Where the symbols take the elements:
@: Vuv->Zer, Num->Zug, Seb->Teb, Sep->Lik, Tuk->Lis, Lep->Num, Baz->Mip, Ruz->Zug, Lag->Baz, Teb->Kan, Zin->Vik, Rok->Tuk, Nud->Bep, Tif->Gon, Duv->Fop, Fom->Ris, Fop->Mav, Duf->Geg, Gon->Lup, Lup->Rik, Mav->Tif, Vor->Lep, Bap->Vuv, Mip->Kib, Soz->Lis, Fid->Tuf, Kan->Bep, Vik->Duv, Lis->Lag, Mik->Zas, Zug->Zin, Gak->Sep, Tuf->Fov, Kam->Duf, Rik->Gak, Las->Rok, Zas->Sep, Geg->Fop, Fov->Geg, Zop->Lup, Kib->Zin, Ris->Fov, Lik->Nud, Mig->Ruz, Bep->Zop, Vif->Bap, Zub->Las, Zer->Vor
~: Vuv->Vor, Num->Ruz, Seb->Kan, Sep->Nud, Tuk->Lag, Lep->Mig, Baz->Kib, Ruz->Zin, Lag->Mip, Teb->Teb, Zin->Num, Rok->Lis, Nud->Lag, Tif->Seb, Duv->Ris, Fom->Kam, Fop->Tif, Duf->Fov, Gon->Rik, Lup->Gak, Mav->Gon, Vor->Vor, Bap->Zer, Mip->Vif, Soz->Teb, Fid->Mik, Kan->Las, Vik->Fom, Lis->Baz, Mik->Fop, Zug->Vik, Gak->Lik, Tuf->Zas, Kam->Geg, Rik->Sep, Las->Tuk, Zas->Mav, Geg->Fid, Fov->Tuf, Zop->Seb, Kib->Bap, Ris->Duf, Lik->Bep, Mig->Zug, Bep->Bep, Vif->Duv, Zub->Las, Zer->Lep
%: Vuv->Kib, Num->Zer, Seb->Bep, Sep->Lup, Tuk->Zub, Lep->Vuv, Baz->Tuk, Ruz->Lep, Lag->Rok, Teb->Zop, Zin->Mig, Rok->Kan, Nud->Gak, Tif->Zas, Duv->Zug, Fom->Zer, Fop->Tuf, Duf->Fom, Gon->Mik, Lup->Rik, Mav->Mik, Vor->Vor, Bap->Mip, Mip->Lis, Soz->Rok, Fid->Duf, Kan->Soz, Vik->Ruz, Lis->Bap, Mik->Fov, Zug->Lep, Gak->Fov, Tuf->Geg, Kam->Duv, Rik->Tif, Las->Baz, Zas->Fid, Geg->Ris, Fov->Kam, Zop->Tif, Kib->Zin, Ris->Vik, Lik->Rik, Mig->Vor, Bep->Sep, Vif->Baz, Zub->Seb, Zer->Vif

The rows follow the links: the fewer symbols apart two elements are, the more alike their rows tend to be.

Here are some elements, each with a row of numbers. One shown again gets a slightly different row.
Las
[  39  -24    9   37  -67   -4 -101  -30   -3   67   -5   54   95   59  -56    7   23    2  -58  -37   39  -86  -27  -59  -33   24    7  -83   66   44   43   -2  -29   46   94  -47   53   78   65    9  -17    8  -19   19   38   42  -28]
Lis
[  68   -4   11   33  -36  -19  -84  -11   21   79  -55   15   31   40  -43   -3   65   71  -36  -11   31  -92   11  -31  -58   28  -25  -82  118   20   55   45  -74   23   61   -5   34   12   73  -52   14  -36   -7   -4   45   -8  -47]
Zop
[ -68  -12   40  -19  -22   39   12  -26  -15  -83   17   60   48   37   -7  -37   34  -93  -13  -36   19   47  -45  -48   24  -73   58   -9 -100   35   13  -54   26   25  -15   -3  -27  133   17   65  -41   68   58   39    0   60   18]
Lik
[  -9  -16   35  -39   45    4   31  -23   35  -80  -24  -68  -19    7   39 -104   94   -3   45  -21   64   20   68   49  -58  -94  -19   55  -22   22   -2  -43    7   39  -61  111   -9   90  -35   16  -14  -11   67   -1   -8  -35  -72]
Ruz
[  10  -39  -89  -44   48   97   85  -51  -55   21  -24  -52   10    5  -15  -55 -110  -75  -20   87   48   11  -39    6   38    7   10   31   -7  -46  -74   10    5   15   27  -39   74 -112  -28    5  -14   16  -43   30   -8   14   22]
Fop
[ -76  -26  -58   38  -19  -69  -41   52   14  -32   66   -7   45  -85   32   66  -65    8    8   -3 -103   41  -60   13    0   45   48  -22    1   42  -31   40   55 -116  -69  -14  -44  -11  -30  -31   41   -9  -14  -34    5   22   95]
Kan
[  -9   -1   56   14  -50   29  -31  -17   -6   10   20   93   71   75  -61    1   14  -66  -52  -55   37   -3  -42  -69   26  -17   22  -29  -54   40   54  -60   -6   73   70  -51   12  111   49   59  -50   55   13   50   -6   54  -14]
Seb
[ -36   -1   51   -3  -34   33   -6  -24  -13  -37   28   83   59   55  -40   -9   15  -94  -40  -49   24   27  -62  -65   29  -37   51  -16  -87   33   34  -56   21   44   36  -51   10  124   37   55  -47   75   41   51    1   64   13]
Soz
[   9    9   59   23  -67   19  -55  -21  -13   30    9   94   67   74  -62   11   21  -37  -66  -43   35  -24  -38  -69    8   -5   19  -51  -23   39   63  -46  -20   60   87  -69   18   95   62   48  -42   46    6   39    0   49  -13]
Mav
[ -74  -28  -79   22  -27  -41  -30   20   14  -66   27    1   55  -79   24   20  -18   -7    6   -1  -79   45  -68   -3  -26    1   68  -55   12   62  -46   78   44 -104  -92    2  -40   12    0  -54   57    9   24  -29   38   26   84]
Zer
[  41   95   22  -29   25   18   83   31  -20   30  -63   50 -140    6  -16   30   31   46    6   43  -20   32   55  -25   69  -20  -23    3   -9 -106   28   38  -83    8   15  -25  -47 -120   43  -24   18    9   18   -4   -4  -20    5]
Lup
[ -49  -27   -8  -30   29   10   18  -21   21 -115  -20  -60   12  -16   54  -90   76  -31   47  -12   27   27   20   37  -70  -97   26   21  -13   34  -27    3   25  -19 -105   95  -28   78  -32   -8   20   -5   69   -6   20   -7  -11]
Tuk
[  60  -22    0   41  -56  -19 -107  -32    9   63  -37   22   68   47  -42   -5   42   43  -39  -28   36 -101   -7  -38  -64   37  -13  -89  114   42   46   28  -51   27   73  -14   46   41   65  -27    1  -31  -22   -3   48   13  -49]
Gon
[ -84  -34  -82    6   -3  -18   -9   -2   18  -97    6  -25   54  -66   41  -21   16  -36   22    5  -44   32  -59    1  -42  -42   67  -49   10   59  -53   60   36  -98 -108   47  -47   34  -11  -51   59   14   45  -28   43   26   58]
Lep
[  17   56  -42  -46   42   95  123   -9  -52   15  -70    5  -90    2  -28   -8  -32  -38   -7   74   11   45   -3  -34   84  -15    5   17  -36  -99  -36   33  -45    0   16  -36   -6 -137   11   -4    1   35   -5   16    1   18   32]

Each walk starts at a row. The symbols on each line, taken left to right, move it on to the next element.
Answer with the element's row; about right is enough.
new walk
[  69  -19   10   24  -23  -27  -94  -22   33   62  -52  -18   28   34  -17  -25   76   77  -10  -19   46 -100   44    0  -80   12  -34  -69  130   26   34   32  -59   18   49   33   35   31   38  -37   13  -48   -1  -24   34  -14  -72]
~ ~ ~: [  12  -46  -26   21   39   -2   20    9  -24   55   71  -68    2  -14   20   25 -135   23   -6   28  -16  -13   15   68   40   90  -42   83   -6  -18  -30  -45   59    4   38  -28   54  -94  -83   18  -26  -50  -98    7  -53  -34    9]
~ % @ %: [   9  -35  -89  -38   40  100   80  -45  -61   33  -19  -54   10    8  -12  -48 -119  -75  -14   74   45    8  -32   12   38   21    1   34   -5  -50  -81   -4    8    6   30  -35   75 -112  -35    8  -19   -1  -50   32  -11   20   24]
new walk
[ -31   13   66    7  -39   29   -1  -12  -28  -14   25   98   50   52  -47   10    0  -90  -45  -45   14   28  -46  -69   46  -23   40  -10  -79   19   45  -64   16   65   54  -65    5  103   38   68  -43   72   25   50   -9   64   16]
~ % %: [ -92  -23  -58    6  -34  -21  -10   15   12  -90   26   19   68  -51   18   -6    9  -60    2    2  -52   58  -92  -31  -23  -34   77  -51  -22   70  -44   51   44  -87 -101   13  -45   62    8  -32   34   42   47   -5   40   49   79]
@ ~ % %: [ -77  -17  -43   26  -18  -64  -33   38   16  -60   39    4   37  -79   48   36  -10    4   16   -9  -94   44  -57    7  -27   10   54  -32    1   60  -31   51   58 -114 -106   20  -58   19  -13  -41   60   -3   26  -39   19   25   83]
new walk
[  71   14  -64  -11   22   37    7  -25  -10   62  -97  -32  -44    9  -14  -22   20   46   -3   64   29  -51   26   -3  -37   16  -20  -51  121  -51  -16   88  -81  -20   22   -4   30 -117   39  -74   40  -36  -27  -27   40  -15  -26]
@ % %: [  13   98   42  -39   15   30   86   41  -13   -3  -63   73 -139    4  -29   34   49    9    4   26  -26   55   21  -45   83  -41    2   -2  -59  -89   31   30  -66   -9   -8  -33  -76  -76   48   -9   15   48   32   -2    0   12   23]
@ %: [  45   98   20  -32   18   22   66   37   -7   19  -89   41 -136    6  -20   30   56   44    0   38  -20   23   39  -39   54  -33  -13  -22   -2 -105   25   49  -88   -5    1   -9  -58 -108   56  -32   39   21   31  -12   12  -10    5]
new walk
[ -21  -10   16  -41   41   -3   20  -14   38  -92  -19  -66   -6  -16   59  -85   89   -8   60  -21   46   18   61   41  -63  -91  -15   36  -16   37  -18  -32   19   18  -79  110  -16   95  -38    7   -2   -3   73   -9    1  -34  -61]
~ ~ ~: [  70   13   -8   20  -11  -19  -61   -9   15   69  -65  -12  -15   17   -9   -6   66   98   -8   13   14  -81   54   -2  -68   19  -37  -78  139  -13   34   73  -78  -15   30   17    9  -44   46  -60   47  -52  -10  -35   44  -32  -42]
@ %: [  28  -41 -101  -35   47   94   62  -53  -46   34  -28  -68   20    1  -15  -54 -104  -65  -15   84   46  -11  -29   14   10   22    2   13   19  -39  -75   29  -11    5   24  -24   87 -117  -25  -15   -1    1  -51   25    2   13   13]
new walk
[  35   17   48   14   21  -33   17   42   -7   54   68  -12  -54  -12   19   69  -85   32   21  -19  -15    0   53   58   56   70  -68  108  -53  -49    3  -83   44   46   45  -20   15  -52  -68   48  -43  -36  -77   -1  -73  -64  -19]
% % %: [  72  -11  -17   33  -19  -17  -83  -15   21   72  -57   -9   21   32  -20   -4   59   75  -25    2   23  -97   25  -20  -73   19  -20  -81  143   10   33   61  -67    1   50    4   35  -14   48  -55   25  -45  -11  -25   42  -23  -46]
% ~ ~ ~: [  78   39    2    8    9  -24  -29   12   10   78  -68   -5  -73    8  -12   15   54  109    3   25    6  -63   66    3  -33   26  -49  -46  115  -45   29   69  -83   -8   23   16   -2  -85   46  -53   47  -53  -20  -40   24  -35  -45]
new walk
[  78   62   -3    3    5   -8  -13   23   15   59  -88   17  -86   -4  -28   14   77   91    3   28   -2  -36   55  -25  -13   -4  -39  -56   91  -56   29   80  -97   -4   23   18  -25  -76   55  -63   41  -34    2  -33   32  -34  -29]
% ~ ~ ~: [  12   -4   33   26   15  -52  -10   35   -3   46   96  -31  -26  -21   21   75 -101   36   17  -17  -26   -5   35   79   52   79  -57   98  -33  -25    7  -74   62   25   38  -10   24  -43  -84   45  -37  -43  -72   -7  -76  -55  -12]
~ ~ ~ %: [ -10    9   48   41   -4  -97  -33   75   19   22  104    4  -22  -46   34   96  -69   71   21  -42  -91   22   22   62   36   80  -35   71  -43   10   18  -50   72  -23   -6  -12  -23  -21  -57   22  -12  -28  -54  -21  -59  -46   20]
new walk
[ -14  -13   27  -33   39   -9   14  -17   35  -77  -15  -71  -26  -14   61  -81   89    8   63  -18   47    5   61   60  -65  -74  -25   59  -11   18  -16  -27   17   14  -77  114  -18   72  -49    5    2  -24   48  -17   -9  -46  -60]
%: [ -14   17   47   37   -5  -96  -23   60   24    9   98   -7  -31  -59   48  100  -55   57   37  -50  -72   17   38   69   34   57  -38   91  -45    1   15  -54   73  -21  -23    8  -39   -4  -68   17  -12  -39  -43  -29  -56  -56    3]
@ ~ %: [  -1   16   68   34    2  -83   -4   58   12   35   94   -2  -37  -27   22   90  -65   66   22  -42  -48   11   39   64   46   87  -53   92  -54  -11   23  -64   56   12   13  -11  -13  -22  -65   33  -23  -33  -54  -11  -66  -57   -4]
new walk
[ -46   -1   22   40  -21 -112  -42   81   20  -10   98    8   -2  -68   50  116  -47   58   27  -36 -108   29  -11   42   21   71    9   36  -24   26    4   -5   74  -65  -51    1  -47   -6  -43  -10   18  -22  -33  -41  -31  -26   56]
% ~ ~: [ -82  -13  -50   35  -27  -53  -36   46    8  -60   46   -3   31  -75   37   49  -27   14   11   -8 -100   41  -70    4  -20   35   56  -34    2   48  -36   55   56 -116  -93   -4  -58    1  -15  -50   48   -6    4  -39   27   27   99]
@ @ % @: [ -52  -30  -17  -32   31    3   11  -21   24 -108  -26  -68   12  -30   63  -91   73  -26   53    2   22   26   17   44  -66  -89   16   13   -6   37  -43    7   25  -30 -110  101  -29   81  -31  -18   25    5   77  -23   23  -15  -24]
